Rows, each followed by one of two labels for a hidden trait (new trait and labels in each part):
[  2  10   1  -8  -1  27 -27 -25 -12   8  11  -2  -5   1   9   2   3   2
   5   4  16   4  -2 -30 -24  -8  11 -15   5   4   1  -8   3 -11   3 -17
 -19  19   4   9   0 -15   3   8 -14   4  -8  -4   9  19  -7  -8  10 -16
   8   3 -13   0 -16  45 -11  -9   9 -11  -5  -4  -9   6  21 -16  -7  -2
  -8  -8   0  30   1  15  -3] => Z
[ -6   8  -2   1   0  15 -14  -8  -8   1  -3   4  -5   1   0   5  10   5
  14   4   9  -7  -3 -11 -26  -4  -3 -25  -9  -9   1  -6   6 -11  -4 -13
  -4   7   2  -1   0 -11   0   8  -6  -1   2  -2   0  -4  -6  -4   4 -10
  18  13  -9   0  -9  16  15   8  -7  -6   5  -4  -6  -3  11   2  -5   0
 -21  -8  21   7   2   9   4] => Z
[  6 -10   0  10   0 -17  17  23  14  -2   0  -1  10  -5  -6 -12  -2 -11
 -10  -8 -16   9   3   0  13   9  -4  32  -1  13   2  10 -10  16   9  12
   8 -12  14  -2   1  17   1 -18  20  10   3   1   0 -15  10   7  -8  16
 -12 -16  16   8  14 -37 -20  12   3   4 -19  -4  13  -2 -22  -2   5  -3
  22   7 -19 -11  -5 -15  -1] => B
[ -3   8   1  -4  -1  12 -12  -7  -3   1   8   1  -5   1   1  -4   4   3
   6   2   2   0  -4 -24 -15  -1   1 -12   5  12   1  -3   2  -3   2 -13
  -1   9   1   4   0  -9   1   7  -6   6  -2  -3   1   9  -7  -5   2  -9
   9   5  -4   6  -3  25  -9  -1   3   0  -4  -1  -3   1  10 -11  -2   2
  -5  -5   5  11   3  11  -9] => Z
[ -9  -5  -3  18   2 -13  19  24   6 -16 -16   8  -1  -3 -10   3   4  -4
   9  -5  -9  -8   1  23  -6  10  -9   5 -17 -11  -1   6   1   3   0   8
  15 -20   8 -15  -2  12  -2  -9  14  -1  11   2 -10 -26   6   6  -9  17
 -11   4  11   3   4 -54  20  19 -23   5  -7  -8   5  -1 -15  15  -1   0
   3  -2  26 -18   1 -13  10] => Z
[-14   5  -3  12   2 -23  16  19   0 -16 -18  15  -9   2 -11   7   9   5
  18   3  -4 -16  -5  23 -13   5 -17 -11 -16 -22  -3   0   7  -3  -8  -3
  20 -11  -4 -14  -3   0  -3   7   1  -6  12   2 -14 -30  -7   0  -5   5
   5  19   1   2   3 -25  36  10 -31   6  10  -4  -4  -3   0  19  -2   5
 -20  -5  51 -15   6  -2   4] => Z
[  3 -10  -1  15   1  -8   6  10   2  -5  -7  -3   8  -7   2   0  -2 -16
  -3  -8  -5  10   5  13  -1   4   6  23  -8   5   1   5  -8   4  12  13
  -5 -15  21  -4   0  16   2 -14   7   5   3   3   5 -16  12   6  -5  16
 -23 -10  11  -1  -4 -43  -5  14   1  -5 -18 -14   8   6 -23  -2  -1  -7
  26   1 -16  -3  -6 -10  15] => Z
[ 10  11   4 -15  -2  17 -20  -8  11  17  20  -4  -6   2   6 -14   1   3
  -4   1   6   9  -3 -47  -6  -5   3 -14  17  22   2  -4  -3  -2   6 -18
 -11  22   0  15   1  -9   3   7  -9  12  -8  -5   5  31  -8  -3   7 -14
  11  -5  -7   9   3  44 -30 -11  27  -1 -10   1  -2   1  15 -22  -1   2
  -3   2 -17  21   2   8 -19] => B
[  6  -9   0  -3  -1  -4   1   1   6   8   2  -7  12  -1   1  -4  -5  -2
 -11  -3  -8   7   4   1  18  -1   3  14   6   9   2   5  -6   9   0   9
   0  -4   0   3   4   7   1  -7   6   2   0   2   5  14   9   3  -2   5
  -6 -13   5  -4   8   1 -14  -2  11  -2   0   5   6  -6  -7  -1   5  -2
  13   7 -26  -2  -5  -7   1] => B
[  0  -6  -1   6   1 -15  16  19  11  -2  -6   3   5  -1  -8  -9   2  -1
  -3  -3 -14  -3   1   7   8   6 -11   6  -2   5   1   5  -4  10  -1   5
  14 -10   4  -6   1   9  -1  -8  12   5   8   2  -8  -9   5   4  -7   9
  -5  -5   9   5  14 -22  -3   8  -8   6  -4   2   7  -8  -8   9   5   2
   5   4   6 -14  -1 -13  -1] => B

New part:
[  1  -4   4   5   2   4   2  16   0  -7  22  -7   2  -9  -4  -1  -3  -2
  -1   3  -2  -7  -9   4  -8   1  -2 -19   1   1   0  -4  -3   8   4  12
   2 -26  -1  -1   0  12 -23   0  30  -7  10  -8  -9  -9   1   2  -4  -1
  -2  -5  -5 -11  -7   3  -5 -15   9  15  -7 -24   3   1   2  -8   2   6
   8 -13   3  -7   5  -5  13   7  -7 -17   2   5  22 -12 -17] => U
[ 0  0 -1  0  0 -2  0 -4  0  1 -6  1  0  3  3  0 -1  1  0 -1  0  1 -1 -1
  1  0  1  2  0  1  0  1  1 -3  0 -2  0  6  0  1  1 -3  4  0 -3  1 -1  1
  0  1  0 -1  1  0  0  1  1  2  1  0  1  3 -1 -3  1  6 -2 -1  1  1 -1 -1
 -3  2  0  0 -3  0 -2 -1  2  3 -1 -1 -3  0  3] => U
[ -7   3   9  -2 -16  11   2  15   9  -5   2  18 -26 -17 -22   0  22   0
   1  20   5  23  24   3  -7   0   4  32   5 -29   6   7  -2   8 -18   8
 -34 -20  -2  -2   3  31  -7  23  63  -6   1  10 -55 -10   2   7 -15  14
  -8 -20  -9   7   7   3   6  -2  -6  12  -6 -31  37  36  -5  15   1  14
  34  10   0 -22  17  11 -13  21 -11   4  -2  -2  14   0  11] => T
[ -2  -2   0   5   2   2   3   1  -1  -2   3  -3   0   1   1   0   0   4
  -1   0  -2  -6 -11   0  -4   2  -1 -11   1  -1  -1  -2   0  -1   2   7
  -1  -5   0   3   4   0  -6  -2   8  -2   1   0  -9  -6   1   1  -2  -3
  -2  -1  -2  -9   0   2  -1   0   7   3  -3 -10   1  -3   7  -1  -1   3
   3  -2   2 -17 -10  -4   4   2  -1  -9  -2   0   9 -14  -2] => U
[ -3   4   1  -4  -8   3   0  -3   3   2 -11  10 -11  -2  -6   1  12   3
   1   6   4  13  13  -1   1   0   3  26   2 -13   3   5   2  -2 -10  -4
 -17   6   0   0   2   8  13   9  47   2  -5   9 -18   0   0   2  -3   7
  -3  -6  -1  12   7   0   6   9  -7  -6   1   2  16  14  -2  11  -1   3
  10  13  -1  -5   3   7 -14   4   0  11  -3  -4  -7   5  14] => T
[ -1  -3   6   3  -2   8   2  20   3  -7  22   0  -5 -15 -12  -1   4  -3
   0   9   1   2   0   5  -9   1   0  -8   2  -8   1  -1  -4   9  -2  15
  -7 -29  -1  -3   1  20 -24   8  63  -9  10  -4 -29 -12   1   5  -8   3
  -4  -9  -8  -9  -4   4  -3 -15   6  18  -8 -34  15  15  -1  -2   2  10
  19  -8   1 -14   8  -2   8  14 -10 -14   1   5  26  -9 -13] => U
[  1  -3   1   6   5   1   3   5  -1  -3  12  -7   5  -1   4  -1  -5   0
  -1  -2  -3  -9 -12   1  -5   2  -2 -21   0   5  -2  -5  -1   2   6   8
   7 -11   0   0   1  -3 -13  -4  -7  -3   5  -6   0  -5   1   0  -1  -4
  -1   2  -1 -16  -5   2  -4  -8   9   7  -3 -10  -4  -6   6  -7   0   1
  -3  -9   2 -10  -6  -6   9   2  -3 -14   1   2  13 -13 -11] => U
[ -1   3   1  -5  -5   0  -2  -4   3   2  -7   9  -7  -2  -3   1   6  -1
   1   2   2   9  12  -1   2  -1   2  21   0  -4   2   5   0   0  -8  -7
  -9   8   0  -1  -1   5  11   6  31   3  -5   6  -3   4  -1   0  -1   4
   0  -3   1   8   5  -2   4   5  -9  -4   2   7   7   9  -5   6   0   0
   4   8  -2  10   9   7  -9   0   1  12  -1  -2 -10  13  10] => T
[  2  -4  -5  10  12  -5   3  -6  -7   0   7 -17  17  12  18  -1 -15   5
  -2 -13  -6 -23 -31  -2  -1   3  -4 -41  -2  16  -4 -10   1  -6  16   6
  23   2   2   5   4 -22  -7 -16 -63   1   3  -8  24  -2   0  -2   6 -12
   1  13   1 -21  -6   1  -7  -2  14  -3  -1   6 -24 -28  15 -13  -3  -6
 -21 -11   3 -12 -27 -15  16  -8   4 -16   0   1   7 -24  -9] => U
[ -1  -4   3   5   2   4   4  12  -1  -6  22  -6   3  -8  -2  -1  -2  -2
  -1   3  -2  -6  -9   4  -9   2  -2 -16   1  -1  -1  -5  -3   6   4  14
   2 -22  -1  -1   1  10 -22   0  38  -7   9  -6 -11 -10   1   3  -4  -1
  -2  -3  -5 -13  -6   3  -5 -14  10  13  -7 -24   4   0   4  -6   1   5
   7 -11   1 -14  -3  -6  10   8  -7 -17   1   4  22 -16 -14] => U
[  0   1  -2  -1   0  -3   0  -6   0   2  -6   0   0   4   2   0  -2   2
   0  -1   0   2   1  -1   3   0   0   7   0   0   0   1   1  -5   1  -4
   1   8   1   1   1  -6  10  -2 -20   3  -3   2   5   3   0  -1   3  -1
   1   2   2   3   1  -1   1   6  -3  -7   2   8   0  -4   1   2   0  -3
  -5   3  -2   5  -5   1  -4  -4   3   3  -1  -1  -8   4   5] => U
[ -2   3  -4   0  -2  -3   1 -14  -2   5 -19   4  -1   9   7   0   2   6
   0   0   0   2  -2  -4   4   1   1   6  -1   0  -1   1   3  -8  -1  -6
  -1  18   1   4   4 -13  18  -2 -22   5  -8   6   3   3   0  -2   3  -1
   0   3   3   4   7  -1   4  14  -2 -13   4  18  -2  -6   5   6  -3  -4
  -7   9   0  -6 -12   0 -10  -6   6   9  -3  -5 -13  -2  15] => T
